Below is a small trained network, with its code and all its weights. Each question gives an input and a class and asks what happens when units are switched off, that is, made to give their printed mean instead of their output.

import numpy as np


def w(rows, s, z=0):
    codes = np.array(rows[::2]) - 128.0
    scale = np.full(codes.shape[1], s)
    scale[-1] = z or s
    return codes * scale


def f(y):
    return np.maximum(y, 0)


def log_softmax(a):
    a = a - a.max(-1, keepdims=True)
    return a - np.log(np.exp(a).sum(-1, keepdims=True))


def net(x, mask):
    res = np.array(x, float).reshape(1, 8) / 4 @ E
    y = f(res @ A[0][:, :-1].T + A[0][:, -1])
    res = res + np.where(mask, y, B[0][:, -1]) @ B[0][:, :-1]
    return log_softmax(res[-1] @ U[:, :-1].T + U[:, -1])


A, B = {}, {}
E = w([
[202,105,37,167,150,186],'x0',
[149,176,89,94,57,45],'x1',
[49,88,157,167,92,104],'x2',
[145,188,166,227,160,91],'x3',
[85,138,94,157,47,101],'x4',
[96,205,115,122,187,218],'x5',
[198,71,137,136,179,2],'x6',
[82,156,85,238,151,185],'x7',
],0.0093)
A[0] = w([
[166,122,135,132,119,116,76],'N1',
[194,110,31,48,81,143,122],'N2',
[183,206,207,51,149,134,154],'N3',
[62,86,196,155,87,100,130],'N4',
[100,86,129,99,96,130,225],'N5',
[120,115,86,243,153,131,128],'N6',
[112,42,152,111,130,105,120],'N7',
[178,149,97,177,174,125,172],'N8',
[130,35,152,110,93,69,192],'N9',
[73,141,253,122,68,167,175],'N10',
[200,168,137,81,198,125,160],'N11',
[67,102,88,123,220,196,253],'N12',
[39,196,219,161,73,81,105],'N13',
[159,192,141,111,25,114,217],'N14',
[174,136,202,130,224,95,149],'N15',
[124,129,63,111,124,208,154],'N16',
[136,174,108,214,137,107,119],'N17',
[217,122,59,56,130,134,227],'N18',
[155,119,73,106,77,188,105],'N19',
[185,103,111,255,137,123,168],'N20',
[16,186,143,91,33,175,227],'N21',
],0.0098,0.0038)
B[0] = w([
[133,151,179,124,186,127,146],'N1',
[127,197,125,55,70,82,217],'N2',
[81,139,183,100,178,138,206],'N3',
[116,64,126,152,90,90,188],'N4',
[117,94,129,85,66,81,183],'N5',
[150,139,88,178,117,152,193],'N6',
[173,75,146,131,126,82,178],'N7',
[200,159,122,159,157,178,184],'N8',
[144,99,100,121,113,108,221],'N9',
[97,114,115,186,121,119,202],'N10',
[189,129,220,65,185,102,205],'N11',
[157,74,171,133,97,209,230],'N12',
[63,102,144,235,112,51,208],'N13',
[85,187,96,145,129,79,207],'N14',
[177,84,190,177,191,90,207],'N15',
[133,165,109,79,116,198,205],'N16',
[120,170,70,179,141,138,174],'N17',
[188,178,137,1,119,115,229],'N18',
[131,130,133,52,133,151,183],'N19',
[228,160,21,183,148,141,199],'N20',
[48,90,121,125,72,123,249],'N21',
],0.009,0.013)
U = w([
[139,58,128,125,82,116,251],'0',
[33,149,126,168,64,116,166],'1',
[65,119,130,112,61,252,74],'2',
[108,216,111,43,61,122,84],'3',
[167,141,182,106,201,122,19],'4',
[176,188,67,177,117,170,111],'5',
],0.011,0.0022)

Each question gives the input, the list of numbers given to net, and the class t.
The units are the neurons (one row each of A and B). Each row of codes is followed by its name. A weight is (code - 128) times the scale printed after its matrix; where a second scale follows, it is the last column's (A, B and U).
mask holds one flag per neuron, in row order. A switched-off neuron (its flag False) gives its mean, the last column of its row in B, instead of its output. The means were averaged over made-up inputs and are rounded, as every weight is.
A unit's drop is (log p(t) with every unit on - log p(t) with that unit switched off) / (log p(t) with every unit on - log p(t) with every unit switched off).
The circuit of an input: a set's keep is (log p(t) with only the set's units on - log p(t) with every unit switched off) / (log p(t) with every unit on - log p(t) with every unit switched off). Starting from the 12 units with the biggest drops (on a tie, the unit counted first), units are removed one at a time, each time the one whose removal leaves the highest keep (on an exact tie, the one counted first), for as long as the keep stays at least 0.8.
circuit, biggest first: the units of the circuit, biggest drop first
top k neurons: the k neurons with the biggest drops, biggest first
drop of u: that unit's drop, to one decimal
input [1,3,7,6,-2,-4,-2,7], class 5: circuit, biggest first => [N20]
input [3,0,0,-2,-1,2,-1,4], class 2: top 2 neurons => [N12, N15]
input [-4,5,2,-2,-5,5,3,3], class 4: circuit, biggest first => [N21, N2]
input [-3,0,4,2,0,7,-7,4], class 1: top 3 neurons => [N13, N10, N21]
input [6,2,6,0,-3,-2,6,-1], class 5: circuit, biggest first => [N20, N21]
input [3,1,-4,0,-3,8,-3,1], class 2: top 2 neurons => [N12, N16]
input [-8,2,-6,-5,-4,8,-7,-3], class 2: circuit, biggest first => [N21, N12]
input [7,5,4,-5,1,-3,0,6], class 3: top 3 neurons => [N2, N19, N15]
input [5,2,7,-4,-7,2,3,-1], class 4: top 3 neurons => [N21, N4, N13]
input [5,-8,0,0,-8,-5,5,6], class 5: top 2 neurons => [N20, N6]
input [-8,4,-3,6,0,-2,5,4], class 1: top 2 neurons => [N13, N18]
input [3,2,4,-1,-2,-2,3,-8], class 3: top 4 neurons => [N2, N18, N12, N13]
input [-3,4,1,1,-1,-2,-2,2], class 1: drop of N10 => 0.0
input [-8,8,-7,4,5,-8,4,8], class 1: circuit, biggest first => [N13]
input [-7,3,5,-2,3,-1,2,-8], class 1: drop of N13 => 0.1
input [0,-6,2,1,2,4,-2,-7], class 2: drop of N13 => 0.1
input [-2,7,6,-4,-8,0,-8,3], class 1: drop of N13 => 0.2
